Each row has a class, written after it.
[ 10   9   7  -8 -30  18   4 -26  -7  13 -22  -3   7 -79  22  54  -8  15
 -13  24  36 -11  29  27 -51  31 -32   2  -7 -51  -4 -86  38  37  -7 -35
 -44 -82  -1   0 -19  -1]
<24>
[-49 -33  -7 -20 -37 -31  -3 -36 -19 -12 -65 -37 -12 -42  45  28 -20   5
  30  41  47  31   6  28 -24  27  14  -9  21 -61  37 -16  -7  47  -6 -14
  -2  40   4   6  16 -16]
<199>
[-51 -21   3  -1 -41 -33  -1 -37 -28  10 -48 -41 -15 -46  45  37 -28  25
  31  40  37  41   6  42 -21  27  16   3  25 -53  39 -14 -19  47  -6 -11
 -17  27  21  11  22 -19]
<195>
[ 12  82   6   0 -33 -31  41 -35  58  42  -6  -1 -21 -44  12  29  14 114
 -10  -1  27 -47   0   0 -31  26 -22  28 -30 -26  30 -39  -6  19 -13  31
 -32 -53  -7  20  -5 -10]
<54>
[-15 -29   7  -6 -50 -38 -13 -23 -19 -12 -52 -19  29 -38  21   4   2  22
  13  49   1  15  26  16  10  10  17   7  -1 -34  28  -1 -56  46 -18  -4
 -31  23  43 -16  22   7]
<199>
[-62 -38   4  -4 -33 -33  -4 -49 -20 -10 -58 -52 -18 -59  29  14 -29  -9
  47  12  52  23   2  23 -12  26  18  -3  18 -46  34 -25 -24  46 -19 -30
 -21  32  15   8  12 -21]
<17>
[  3  68  -8  -2 -28 -26  32 -23  43  46 -11  -2 -23 -66  14  44   6  95
  -1   1  29 -34  -3  20 -33  14 -19  13 -27 -31  31 -39 -13  26   1  21
 -32 -67   6  19   0 -19]
<24>
[ -9 -31  11   3 -45 -44 -20  -7 -17   3 -41 -22  25  -6  18   1  11  27
  13  33   7   7  29  -1  18   4  20   3  12 -27  40  -2 -56  41 -30 -16
 -35  19  51 -28  23  -3]
<75>
[  1  12  34 -11 -38  15  11 -30  -5   7 -19   0  15 -67  29  51   1  10
 -19   8  35 -16  31  14 -45  44 -36  14 -13 -51 -12 -89  55  16 -22 -32
 -32 -80 -15   2 -23   9]
<54>
[ -4   8  17 -18 -44  10  17  -6  -8  21 -15   2   5 -56  33  60   3   1
  -6   6  34  -6  27  22 -49  55 -31  10   2 -49   0 -82  55  20 -21 -29
 -33 -87 -10  15 -18   9]
<13>
[-16 -51  27   5  10 -24 -43   1 -30  -8 -43 -29   4 -17  35  18   1  28
 -29   2  61  14  79 -15  12  14  25 -36   4 -27 -12 -29 -28  11  10 -41
 -19  29  33 -16   0 -22]
<130>
[ 25  20  -2  14  -2  10 -22  36  19  20 -15 -43  24  33   8  -6 -13 -54
  42  16  13  -5  42 -43  19 -27 -32   1  51   7  -5   4 -54  31   6  27
 -64  30  61  57  16 -15]
<24>
[ 17  26   9   3  -9 -12 -17  38  20  24  -2 -41  15  37   0  -7 -15 -64
  41   3  19  -5  40 -45  16 -16 -24  -8  49  19  -5   4 -52  14  -8  24
 -65  29  48  46  12 -12]
<17>
[ -6 -34  14  -6 -54 -49 -12 -11 -15 -10 -34 -17  24 -14  22  -5   0  39
  14  25   9  18  41   0  13  19   7   2   1 -43  30 -17 -44  28 -33 -27
 -26  24  57 -21  21   0]
<13>
[-55 -33   9   1 -46 -27  -4 -48 -31  -3 -61 -42   7 -49  26  12 -19  11
  52  32  44  34  -4   4 -10  23  20   8   5 -47  23 -19 -22  58   1  -5
  -2  32   9  -4  20 -23]
<54>
[-19 -55  32   1   1 -19 -42   5 -32 -17 -53 -21  24 -40  33  20  -6  12
 -33   4  40  22  75 -10   6   1  23 -26  -6 -46 -19 -34 -16   8  14 -57
 -10  38  30 -14   4 -25]
<24>
[-51 -35   3   2 -30 -34   6 -26 -11  10 -52 -36 -17 -24  37  19 -18  -5
  37  19  40  17   1  16  -5  19  17   0  27 -47  44 -22  -8  47 -25 -26
  -7  26   9  -1  21 -19]
<75>
[-47 -36   6  -4 -46 -40   7 -23 -29   5 -45 -37  -6 -30  38  28 -16  10
  42  19  51  12  16  10 -10  18  21  -1  35 -59  44 -23 -13  51 -20 -15
 -29  23  14  19  23 -25]
<75>
[-23 -32  13   1 -34 -45 -21  -6 -15  -9 -37 -16  29 -38  26  -3  -2  31
   1  25  13   8  15  14  24   7  17   2  -3 -20  30  -2 -41  33 -26 -11
 -27  27  42 -25  22  -2]
<208>
[  6  25   4   6  -1   4 -11  48  10  22   3 -45  12  38   9  -7 -15 -76
  42  25  24   0  43 -46  16 -28 -27 -12  45   5   7   2 -33  30  -8  21
 -68  22  46  57  -1 -15]
<6>
[ -4  16  21 -19 -29  14   0 -13  -2  29  -3 -10  15 -66  23  61   8  -6
 -13  25  35 -13  38  35 -56  32 -29  17  -1 -39   1 -63  49  33 -14 -18
 -60 -79 -10  20 -21  -7]
<6>
[ 28  34   2  11  -7  -1 -20  28   7  27  -1 -39  27  28  15   4 -15 -50
  44  24  18 -11  35 -44  10 -26 -26  -2  43  15  -7   3 -49  31  14  39
 -58  24  56  58  11 -18]
<24>
[-11   8  28 -20 -32   2   9  -7  -4  31   2   1  13 -63  30  65   5  -3
  -7  12  37 -20  33  36 -41  35 -39   9   1 -47  -2 -68  44  26 -28 -35
 -41 -93  -8  14 -30   7]
<6>
[  8  15  26 -17 -37  10  23 -23   7  16 -18   5   9 -65  27  57  -5   7
 -26  20  35 -20  36  33 -49  44 -31  13  -1 -54  -7 -80  45  24 -15 -23
 -35 -80 -13   7 -18  18]
<199>
[ 10  16  17 -16 -28   5   3 -22   3  24 -14  -2  10 -64  26  54   6  35
 -14  19  46 -23  32  37 -41  34 -19   3  -7 -47  -5 -69  31  25  -3  -9
 -49 -87   1  10 -14  -1]
<130>
[ 26  25   8   3 -11 -11 -12  37  19  16   2 -39  22  39   4  -6 -14 -48
  43   1  29 -14  33 -44  19 -17 -23  -2  46  18  -1   9 -52  12  -6  31
 -64  33  53  54  10 -11]
<17>
[ 31  14   0 -12 -33  -1 -16  92 -25  23 -26  -1  20  -2  13  19 -16 -65
  35  44  38   7  17  27  24  -4  11   8  49 -12 -20  -4 -54  32  -1  26
 -41  -3  92  26  15  22]
<24>
[ 23  68 -11  -8 -45 -39  43 -15  50  44  -3   4 -19 -48   8  39  12 106
  -6   1  23 -27   6  12 -32  29 -26  12 -13 -32  33 -36  -3  28  -8  24
 -18 -63   5  27   4 -13]
<13>
[ 17  30   3   7   5   7 -24  36  17  36  -5 -47  23  45   0 -14  -7 -68
  42  30  18  -3  41 -45  22 -35 -30  -4  44  25   3  11 -53  27   1  30
 -73  25  50  54  10 -23]
<6>
[-13 -28  11   0 -43 -39 -13 -15 -22  -5 -41 -15  19 -18  24  -3   4  34
   8  15   3  15  27  -4  16  10  13   1  -5 -20  38 -10 -39  18 -22 -18
 -26  22  46 -19  21  -5]
<13>
[ 29  61  33  -2 -44 -28   8  55  35  46  14 -27  25  35  32 -10 -23 -46
  32   8  29 -41  18  14  39  -5 -18  20  25   3  -3   4 -27   7 -21  27
 -38   6  55  29  -7  13]
<69>
[ 23  17   5  15  -4   4 -12  36  18  21  -5 -41  16  33  10  -3 -11 -43
  47  21  26 -14  47 -29  27 -15 -25  -1  44  20  -2  10 -45  21  -1  39
 -62  20  53  56  15 -12]
<130>
[  9  74  -5  -7 -28 -42  31 -16  46  51  12  -2 -24 -55   7  37   6 108
 -10   5  37 -45  -4  28 -35  25 -20  12 -12 -20  30 -32 -12  19 -15  32
 -40 -66  -2  17   2 -15]
<208>
[ 28  60  28   0 -42 -24  -2  61  19  46  11 -29  29  31  25  -6 -24 -58
  27  13  23 -34  19   5  39 -18  -9   9  35   1 -10   9 -37   4  -7  35
 -45  13  54  34  -3   6]
<69>
[-55 -37  15 -17 -38 -34  -2 -34 -12  -6 -55 -40 -15 -32  35  17 -24   2
  26  21  52  25  15  19  -4  24  13 -10  18 -56  32 -23 -13  39 -15 -22
 -15  34   1   8  26 -13]
<199>
[ 22  22   3   1  -4  -7 -24  46   2  14   9 -41  15  44   4 -12 -18 -55
  47  22  33  -3  32 -46  17 -13 -28 -18  53  21   2   5 -44  17  -6  31
 -60  21  56  45  15  -8]
<208>
[-17   4  27 -17 -27  18   9 -14   1  21 -12  -5  14 -62  33  57   2 -11
 -10  17  36 -14  35  27 -48  35 -34  15  -4 -53   4 -76  58  26 -21 -39
 -48 -80 -16  11 -33   3]
<6>
[ 33  23  -2   3 -36   7 -18  74 -27  24 -39 -10  26  11  -3   3 -13 -60
  39  53  31  13  10   1  25  -3   2  11  42   3 -19  -9 -61  33  -6  29
 -39  -6  85  18   7  22]
<54>
[-61 -43  14 -13 -38 -43   1 -12 -20 -11 -41 -30  -4 -49  38  28 -24  11
  30  21  53  24   5  24  -7  33  18  -6  29 -55  32 -21   3  48 -19 -19
  -3  30   2   5  20 -16]
<208>
[ 17  19  15   4 -21   6 -10  44  22  18  13 -40   3  37  17   9 -20 -61
  43   7  21  11  49 -30  17  -2 -38  -1  53  10  -4   5 -28   7  -8  15
 -55  18  41  52  21  -2]
<195>
[ 23  64  42   2 -51 -15   6  49  28  37  13 -28   7  44  36  -2 -35 -53
  15  -3  37 -14  25  22  33 -12 -13  17  41  -2   4   1 -19   0 -19  21
 -54  -3  57  38  -7  13]
<195>
[  6   7  26 -15 -26  16  -7  -2  -9  10  -5  -5  15 -62  24  50  -1  13
 -25  13  54 -10  19  24 -43  36 -27   1  -5 -51  -8 -86  41  23 -14 -26
 -53 -86 -10  -5 -13   5]
<208>
[-28 -39  19  -6 -50 -49 -18  -7  -8 -14 -39 -18  34 -43  14  10   5  21
  12  13   2   6  34   4  15  15  22  10  -1 -26  21   5 -50  20 -26 -19
 -34  34  35 -22  17  -3]
<17>
[ 26  39  -3  30   1   1  15 -33  21  46 -27 -11 -69 -46  30  62 -19  44
  -7  29  33   7  15  47 -28  28 -47  22  -4  18  23 -55  -2  -5 -34 -18
 -20 -61   6  -7 -10  -2]
<195>
[ 10  15  19  -8 -25  12  13 -19   2  20  -6   7  19 -79  30  64  -2  21
 -13  18  29 -20  27  28 -59  34 -26  20 -11 -50 -12 -82  42  31   2 -23
 -31 -73  -6   7 -16  -3]
<24>
[ -8 -30   8   3 -50 -45 -11  -1 -17  -6 -32 -20  23 -24  18  -6   0  36
  15  29   1  17  29  -2  21   8  13  -1  -8 -28  34  -5 -49  30 -28 -14
 -28  31  52 -21  29   0]
<13>
[-18  -8  22   3 -51 -33 -16 -25  -8   1 -31 -28  18 -29  23   8  -1  36
   4  38   6  18  35  14  13  17  19  17   1 -21  32  -1 -57  26 -17  -4
 -44  26  47 -19  31  -4]
<195>
[ 32  66  18  -6 -50 -18   5  44  17  39  -5 -34  27  32  23 -17 -28 -45
  32  28  38 -29  17  12  27 -22  -5   6  33   0   3  19 -46  25   2  51
 -52  16  60  41  -1   9]
<199>
[-38 -36  11  -5 -38 -39 -23  -2 -15   0 -36 -24  30 -35  23   3  10  20
  16  31   5  16  25  12  23  -7  14   4 -17 -26  37  14 -45  34 -23 -17
 -32  27  38 -23  16 -13]
<6>
[ 18  22   8   0 -16  -4  -3  48  26  19  -4 -32  17  46  12 -10 -20 -61
  43  16  19 -11  41 -38  15 -14 -30  -7  40   1  -5   3 -34  15  -5  20
 -54  20  41  57   6   4]
<199>
[-46 -33   2  -6 -29 -37  -1 -34 -23  -4 -58 -35  -8 -50  37  26 -13   3
  30  33  31  22   7  24   0  26  12  -3  29 -49  33 -32 -24  46 -26 -23
  -4  23  16   2  20 -19]
<69>
[-59 -42   2  -5 -33 -35   2 -35 -13   2 -58 -37 -14 -43  36  26 -18  26
  43  21  51  21  16  27  -2  27  15  -2  22 -52  38 -11 -16  45  -7  -4
 -19  26  18  12  23 -24]
<130>
[ 38  17   8   1 -26   6 -19  83 -28  43 -21  -8  27  22   5  12  -7 -72
  33  42  39  -8  17  12  28  -5  15  14  55   7 -18  -8 -58  27  -4  22
 -52  -7  79  28  18  18]
<75>
[-14 -56  26  10   4 -25 -35 -16 -36 -11 -41 -24  24 -41  44  21  -8  26
 -26   0  41  11  66 -12  -4   0  18 -20  -2 -45 -11 -34 -24  17  10 -49
 -16  34  41 -11  -2 -24]
<24>
[ 23  50  22  -5 -47 -19  -6  57  18  40   0 -27  20  36  30 -11 -27 -49
  39  12  50 -32  28  16  42 -12  -5   4  38   5  -5  14 -31  16  -2  36
 -57  10  63  39  -5   3]
<130>
[  4  21   6   7   2   0 -10  42  14  38   4 -43  13  45   8  -7 -11 -63
  45  13  20  -7  45 -43  18 -24 -32  -5  46  20   8  16 -37  23  -4  26
 -67  22  46  53   1 -14]
<6>
[-64 -33   4 -11 -31 -29 -11 -34 -19   6 -48 -48  -4 -40  34  21 -12  -2
  43  34  43  25  10  24 -10  15  13   4  23 -44  45   0 -16  56 -11 -10
 -27  39   9  20  14 -29]
<6>
[ 48  15 -12  -7 -43  -9 -18  95 -33  40 -21  -5  29   2   3   6 -10 -46
  42  48  38  12  15  24  27  -3  11   6  42   5 -22   1 -67  33   2  30
 -45  -5  90  30  26  12]
<13>
[ 28  57  27  -2 -47 -23   6  60  19  41   9 -25  28  39  31  -4 -19 -47
  23   2  27 -29  21   3  31 -13 -11  12  33 -12  -3   4 -29   9 -11  35
 -50  -1  57  26 -14   9]
<69>
[-53 -41   8  -9 -34 -36  11 -36 -10  -5 -61 -32 -12 -51  34  19 -25   9
  35  31  37  22   1  35  -8  21  16  -4  18 -54  39 -17 -12  49 -15 -22
  -2  28   3  11  24  -5]
<199>
[  8  72   0 -17 -44 -34  48 -17  52  42  -7   3 -19 -54   8  42   4  93
  -5  10  36 -43  -2  28 -30  25 -18  11 -18 -40  30 -27  -8  16  -6  34
 -25 -66  -2  31   1   2]
<199>
[-49 -41  -1  -6 -32 -26 -10 -45 -22  -8 -66 -44 -17 -58  38  19 -24   5
  47  36  58  34  13  31  -3  21  14 -13   9 -53  30 -26 -14  52  -2 -17
 -14  21  14   0  20 -27]
<130>
[ 34  38   0   5  -8  -3  -9  38  24  20  -1 -44  13  48   3 -18 -17 -51
  36  23  25  -7  36 -47  15 -23 -24 -14  41  10   0  12 -58  26   9  41
 -55  30  59  50  14  -1]
<199>
[  6  17  27 -17 -30   2   4 -21 -12  17  -1  -8  13 -66  22  56  -4  15
 -11  33  42  -9  24  36 -57  43 -29  10   3 -45   0 -83  41  37 -22 -12
 -51 -88  -2   6 -11   4]
<208>
[ 20  74   3   2 -28 -34  39 -37  46  33  -1   2 -25 -38  15  31   9 114
  -9 -12  38 -41  -8  -2 -28  19 -28  17 -30 -27  30 -42  -7  12 -13  23
 -16 -62   6  19 -14  -8]
<54>
[-21 -33  20   1 -50 -28 -17  -8 -13 -12 -40 -10  16 -32  24  16  -4  23
   6  30  -6  27  25  19  23  15  13  15   5 -35  27 -10 -47  13 -28 -32
 -29  16  40 -20  24  11]
<195>
[ 14  17  17 -14 -30  13   5 -11  -4  17 -14   5  18 -76  29  56  -1   8
 -21  15  34 -22  29  27 -41  27 -28   4   1 -52 -11 -81  33  30  -8 -25
 -44 -81   9   9 -15   6]
<24>
[-52 -40   8  -3 -31 -34   3 -19 -27   4 -49 -34   0 -53  45  25 -15  14
  22  10  31  23   8  23   2  22  10  -6  10 -61  29 -20 -13  38 -10 -17
  -4  28  17  -9  20 -15]
<69>
[ 23  54  29 -17 -64 -27   9  75  23  28  -5 -14  23  39  27  -7 -29 -64
  29  16  32 -21  33  15  33 -15  -7   9  29  -8  -4  12 -19   4 -14  30
 -49   7  47  43 -10  16]
<199>
[ -7 -48  25  10  -6 -31 -33 -12 -40  -3 -41 -26  20 -16  31   8  -6  29
 -22   5  39  23  70 -26  -3  10  20 -25  -3 -31  -9 -41 -21  16   7 -52
 -15  28  31  -7  -2 -25]
<13>
[-59 -46   3  -5 -27 -41  -1 -31 -28 -18 -45 -42 -17 -49  36  16 -27  10
  34  28  53  32   9  17 -13  23  15 -16  27 -58  35 -28 -12  49 -28 -23
 -11  27   8  -5  14 -23]
<208>
[-59 -38  11 -10 -34 -45   0 -20 -25 -11 -48 -34 -10 -48  35  23 -26   5
  35  36  49  31   5  20 -11  24  20 -11  23 -56  36 -25  -5  49 -23 -14
 -14  22   8   7  18 -17]
<208>
[ 31  51  33   5 -45 -30   4  63  24  51  16 -27  19  60  26 -13 -24 -57
  37   4  41 -36  18   3  38 -27  -3  11  36   9   6   8 -25  12 -24  24
 -53   3  50  34  -1   2]
<75>
[-11 -58  33  -2   3 -25 -43  -2 -28  -5 -46 -22  16 -22  41  19  -3  20
 -21   8  57  18  77   1   7  13  21 -26   1 -35 -19 -33 -12  14  10 -47
 -19  24  26 -18   0 -22]
<130>
[ 23  53  24   4 -40 -24   3  45  29  40   5 -29  19  24  31 -11 -35 -49
  39  10  27 -30  16  13  26 -25 -11  11  29  -3   2  13 -26  22  -5  29
 -43  15  62  36  -6   6]
<24>
[ 19  33   4  13   1  -4  -4  32  15  22   2 -36  16  30  17  -5 -23 -54
  44  15  14 -14  33 -41  15 -25 -32  -5  43   3  -1  -7 -46  28  -2  28
 -51  26  63  59  12 -10]
<24>
[ -6 -46  32  10  -2 -16 -37 -17 -48 -17 -51 -25  28 -21  38   5  -6  18
 -27   8  56  21  59 -27   4   7  19 -19  -8 -32 -22 -42 -19  16   6 -44
  -8  33  32 -23  -9 -20]
<54>
[-48 -36  16  -4 -43 -21  -3 -24 -19  -6 -50 -35 -12 -41  41  37 -22   4
  22  24  42  45  21  28  -1  28  11   4  31 -55  27 -26 -12  37 -18 -25
 -22  21  10  12  27 -16]
<195>
[ 24  59  32   9 -44 -19   1  41  24  32   2 -33  31  51  22 -27 -23 -48
  37  14  26 -31  13 -18  34 -22 -12  12  28   8  -1  10 -33  19 -17  35
 -46  17  54  29 -12  10]
<54>
[-14 -52  30   7   6 -23 -40 -15 -30 -10 -45 -25  24 -31  40  21  -6  18
 -23  11  40  11  69 -16  -3   7  16 -19   4 -41 -15 -41 -27  21   6 -56
 -12  32  35 -12  -4 -21]
<24>
[-24 -59  28   0  -9 -30 -38  14 -42  -5 -41 -24  17 -11  28  17   0  15
 -21  -2  48  33  68 -27   1  19  25 -31  -3 -32 -10 -37 -15   7   4 -57
  -7  20  30 -12   4 -23]
<13>
[ 23  35  -7  14   3   3 -13  33  23  32   1 -43  19  28  21  -7 -15 -49
  35   9  19 -18  36 -45  11 -25 -32  -7  44  11  -6   6 -47  32  11  36
 -57  32  56  52  11 -19]
<24>
[-17 -56  35   1  -7 -23 -31  -5 -21 -12 -52 -22  14 -24  28  16  -6  14
 -29  11  38  21  73  -8  -1  18  20 -16  -2 -37 -12 -28 -18  13   7 -51
 -11  32  18 -17   2  -4]
<199>
[ 32  51  33   1 -41 -19   5  40  24  40  10 -28  23  28  31  -7 -23 -43
  30   9  31 -37  20   7  30  -7 -16  21  27  -4  -5  -1 -28   7 -13  29
 -47   5  54  27  -9  14]
<69>
